Below are the code and all the weights of a small trained network. Each question names an input and a target symbol and asks about switching units off, where a switched-off unit gives its printed mean instead of its output.

import numpy as np


def w(rows, s, z=0):
    codes = np.array(rows[::2]) - 128.0
    scale = np.full(codes.shape[1], s)
    scale[-1] = z or s
    return codes * scale


def norm(h):
    return h / np.sqrt((h * h).mean(-1, keepdims=True) + 1e-5)


def f(y):
    return np.maximum(y, 0)


def softmax(a):
    e = np.exp(a - a.max(-1, keepdims=True))
    return e / e.sum(-1, keepdims=True)


def log_softmax(a):
    a = a - a.max(-1, keepdims=True)
    return a - np.log(np.exp(a).sum(-1, keepdims=True))


def net(x, mask):
    ids = ['ΓΘαημστ'.index(c) for c in x.split()]
    T = len(ids)
    res = E[ids] + P[:T]
    u = 0
    for l in range(2):
        q, k, v = (norm(res) @ M[l].T for M in (Q, K, V))
        z = softmax(np.where(np.tri(T) > 0, q @ k.T / 4**0.5, -1e9)) @ v
        res = res + np.where(mask[u], z, O[l][:, -1]) @ O[l][:, :-1]
        u += 1
        y = f(norm(res) @ A[l][:, :-1].T + A[l][:, -1])
        res = res + np.where(mask[u : u + 4], y, B[l][:, -1]) @ B[l][:, :-1]
        u += 4
    return log_softmax(norm(res)[-1] @ U[:, :-1].T + U[:, -1])


Q, K, V, O, A, B = {}, {}, {}, {}, {}, {}
E = w([
[94,101,57,63,117,201,71,25,152],'Γ',
[82,65,101,137,163,95,52,139,75],'Θ',
[157,32,121,181,158,137,120,68,198],'α',
[126,131,186,110,168,197,111,135,138],'η',
[191,118,110,141,140,123,54,4,167],'μ',
[90,137,124,102,169,19,18,64,116],'σ',
[148,131,61,129,162,130,75,102,29],'τ',
],0.013)
P = w([
[189,107,254,126,4,126,213,98,18],'0',
[156,121,104,121,121,64,150,69,81],'1',
[161,113,71,126,123,93,123,90,102],'2',
[158,110,60,132,117,116,107,108,145],'3',
[147,122,50,139,117,123,105,121,159],'4',
[121,116,64,141,120,134,87,123,157],'5',
[113,119,69,145,129,141,88,120,158],'6',
[94,112,76,151,137,162,102,121,140],'7',
[84,114,91,157,143,160,79,111,145],'8',
[72,114,105,163,154,171,81,117,137],'9',
[56,119,117,163,161,192,77,115,136],'10',
[36,122,149,163,174,219,95,127,132],'11',
[27,117,161,165,181,220,81,148,131],'12',
[42,143,184,165,181,228,102,162,130],'13',
],0.007)
Q[0] = w([
[61,131,66,155,2,66,153,106,131],'L0H1',
[152,111,142,91,206,104,125,128,113],'L0H1',
[159,137,111,95,95,149,78,176,170],'L0H1',
[29,166,84,201,253,189,96,101,198],'L0H1',
],0.0064)
K[0] = w([
[71,149,42,120,146,145,111,110,167],'L0H1',
[206,163,207,140,91,67,93,131,153],'L0H1',
[161,77,145,26,164,119,154,111,89],'L0H1',
[177,153,255,37,160,175,129,195,139],'L0H1',
],0.0055)
V[0] = w([
[163,74,114,254,149,99,172,151,104],'L0H1',
[87,115,190,131,247,157,122,112,206],'L0H1',
[68,118,183,200,154,190,162,188,81],'L0H1',
[112,27,88,116,139,49,144,90,135],'L0H1',
],0.0064)
O[0] = w([
[114,104,98,154,132,109,178,80,153,62],'L0H1',
[184,221,90,102,130,99,147,130,144,255],'L0H1',
[116,91,68,94,142,71,126,95,117,164],'L0H1',
[37,192,107,128,86,182,219,99,251,72],'L0H1',
],0.012,0.006)
A[0] = w([
[222,179,28,90,145,33,82,179,62,4],'L0N1',
[1,93,129,151,87,70,149,238,153,67],'L0N2',
[77,164,73,198,149,159,92,147,194,83],'L0N3',
[68,68,152,171,203,217,144,198,162,169],'L0N4',
],0.0074,0.0026)
B[0] = w([
[150,141,144,84,134,159,97,91,207,250],'L0N1',
[63,248,132,127,80,167,99,135,135,132],'L0N2',
[111,83,131,152,139,89,124,99,55,147],'L0N3',
[119,97,65,113,148,135,152,146,153,141],'L0N4',
],0.016,0.015)
Q[1] = w([
[63,106,209,176,91,32,171,99,140],'L1H1',
[142,18,184,158,19,248,172,97,197],'L1H1',
[78,91,115,196,89,169,254,159,78],'L1H1',
[228,218,11,55,203,180,12,105,150],'L1H1',
],0.008)
K[1] = w([
[157,150,154,152,186,80,47,50,150],'L1H1',
[123,81,72,152,140,189,105,34,212],'L1H1',
[161,135,1,110,185,104,80,129,152],'L1H1',
[176,130,213,94,30,173,221,124,101],'L1H1',
],0.0096)
V[1] = w([
[150,85,149,141,134,82,26,160,106],'L1H1',
[144,97,73,175,83,142,109,81,122],'L1H1',
[170,129,236,255,82,164,128,187,111],'L1H1',
[254,148,84,98,165,168,122,110,244],'L1H1',
],0.0089)
O[1] = w([
[150,240,148,184,140,85,133,4,184,106],'L1H1',
[137,92,239,66,40,142,228,117,114,253],'L1H1',
[55,88,119,133,211,103,173,129,172,168],'L1H1',
[68,116,188,124,93,209,69,100,166,118],'L1H1',
],0.011,0.004)
A[1] = w([
[127,204,154,124,133,78,167,134,119,64],'L1N1',
[113,112,142,175,61,104,165,165,144,3],'L1N2',
[103,130,250,222,102,142,158,73,98,21],'L1N3',
[154,138,95,157,169,103,135,128,155,4],'L1N4',
],0.015,0.0036)
B[1] = w([
[136,130,153,110,60,121,196,122,156,196],'L1N1',
[135,190,104,124,250,115,102,98,172,208],'L1N2',
[110,176,154,219,137,143,100,76,93,253],'L1N3',
[87,172,111,110,75,140,117,208,150,216],'L1N4',
],0.017,0.0023)
U = w([
[70,75,144,123,64,166,89,164,98,161],'Γ',
[109,203,129,227,155,165,70,108,102,253],'Θ',
[58,64,97,141,255,134,194,90,189,8],'α',
[59,183,15,182,211,141,103,216,132,172],'η',
[111,178,128,132,102,92,211,125,155,95],'μ',
[157,158,93,88,175,158,91,129,215,79],'σ',
[191,57,73,165,226,54,106,126,15,194],'τ',
],0.0084,0.0033)

Each question gives the input, a string of symbols that net reads in full, and the target symbol t.
The units are the heads (4 rows each of Q, K, V and O) and the neurons (one row each of A and B). Each row of codes is followed by its name. A weight is (code - 128) times the scale printed after its matrix; where a second scale follows, it is the last column's (O, A, B and U).
mask holds one flag per unit, layer by layer, with each layer's heads first. A switched-off unit (its flag False) gives its mean, the last column of its rows in O or B, instead of its output. The means were averaged over made-up inputs and are rounded, as every weight is.
A unit's drop is (log p(t) with every unit on - log p(t) with that unit switched off) / (log p(t) with every unit on - log p(t) with every unit switched off).
The circuit of an input: a set's keep is (log p(t) with only the set's units on - log p(t) with every unit switched off) / (log p(t) with every unit on - log p(t) with every unit switched off). Starting from all 10 units, units are removed one at a time, each time the one whose removal leaves the highest keep (on an exact tie, the one counted first), for as long as the keep stays at least 0.8.
units of the circuit, in order: the units of the circuit, biggest drop first
most important unit: the unit with the biggest drop
k most important neurons: the k neurons with the biggest drops, biggest first
k most important neurons of layer l: the k neurons of layer l with the biggest drops, biggest first
input Θ η μ, target τ: most important unit -> L0H1
input μ τ α Γ η α α σ α μ, target α: units of the circuit, in order -> L0H1, L1H1, L0N1
input α σ τ η Γ α Θ μ α α α τ, target Γ: units of the circuit, in order -> L1H1, L0H1
input Θ α τ η μ η μ Γ σ σ η τ Γ, target τ: units of the circuit, in order -> L0H1, L1H1, L0N1
input τ μ η α Γ σ Γ, target μ: units of the circuit, in order -> L0H1, L1H1, L0N1, L1N1
input α α α η α Θ, target Γ: units of the circuit, in order -> L1H1, L0H1
input η α τ, target Θ: units of the circuit, in order -> L0H1, L1H1, L0N1
input μ Γ α α α α μ σ σ μ, target Θ: 3 most important neurons -> L1N3, L0N3, L0N1
input α μ τ α Γ Γ η σ τ η α η τ, target Γ: 2 most important neurons -> L1N2, L0N4
input τ η τ, target μ: units of the circuit, in order -> L1H1, L0H1, L0N1, L1N1
input σ α Γ σ Θ α α Θ Γ η, target η: units of the circuit, in order -> L1H1, L0H1, L0N1, L1N4
input τ α η Γ η Γ Γ σ σ η η η σ σ, target μ: units of the circuit, in order -> L0H1, L1H1, L0N1, L1N1
input Θ α τ η, target τ: units of the circuit, in order -> L0H1, L0N1, L1H1
input Θ τ μ τ α τ Θ μ, target Θ: units of the circuit, in order -> L1N3, L0N1, L0H1
input η η η α η Θ σ η, target Θ: units of the circuit, in order -> L1H1
input μ σ Θ, target η: 4 most important neurons -> L0N2, L0N4, L0N1, L1N2
input τ μ η η σ α μ τ η Θ α τ, target μ: 2 most important neurons -> L0N1, L1N1
input μ α μ α, target α: 3 most important neurons -> L0N1, L0N4, L1N2
input μ Θ σ Γ τ α η α, target α: 2 most important neurons of layer 0 -> L0N1, L0N3
input σ η α τ η Θ η μ Θ, target η: 2 most important neurons -> L0N1, L1N4
input α Θ μ α Γ Θ σ, target μ: 2 most important neurons of layer 0 -> L0N1, L0N3
input σ μ η α σ Θ τ, target η: most important neuron of layer 1 -> L1N4
input α τ Γ η α α Θ τ η τ η, target Γ: 2 most important neurons -> L1N2, L0N4
input Θ τ α η μ τ η μ Γ η α η η, target τ: 2 most important neurons -> L0N1, L0N2
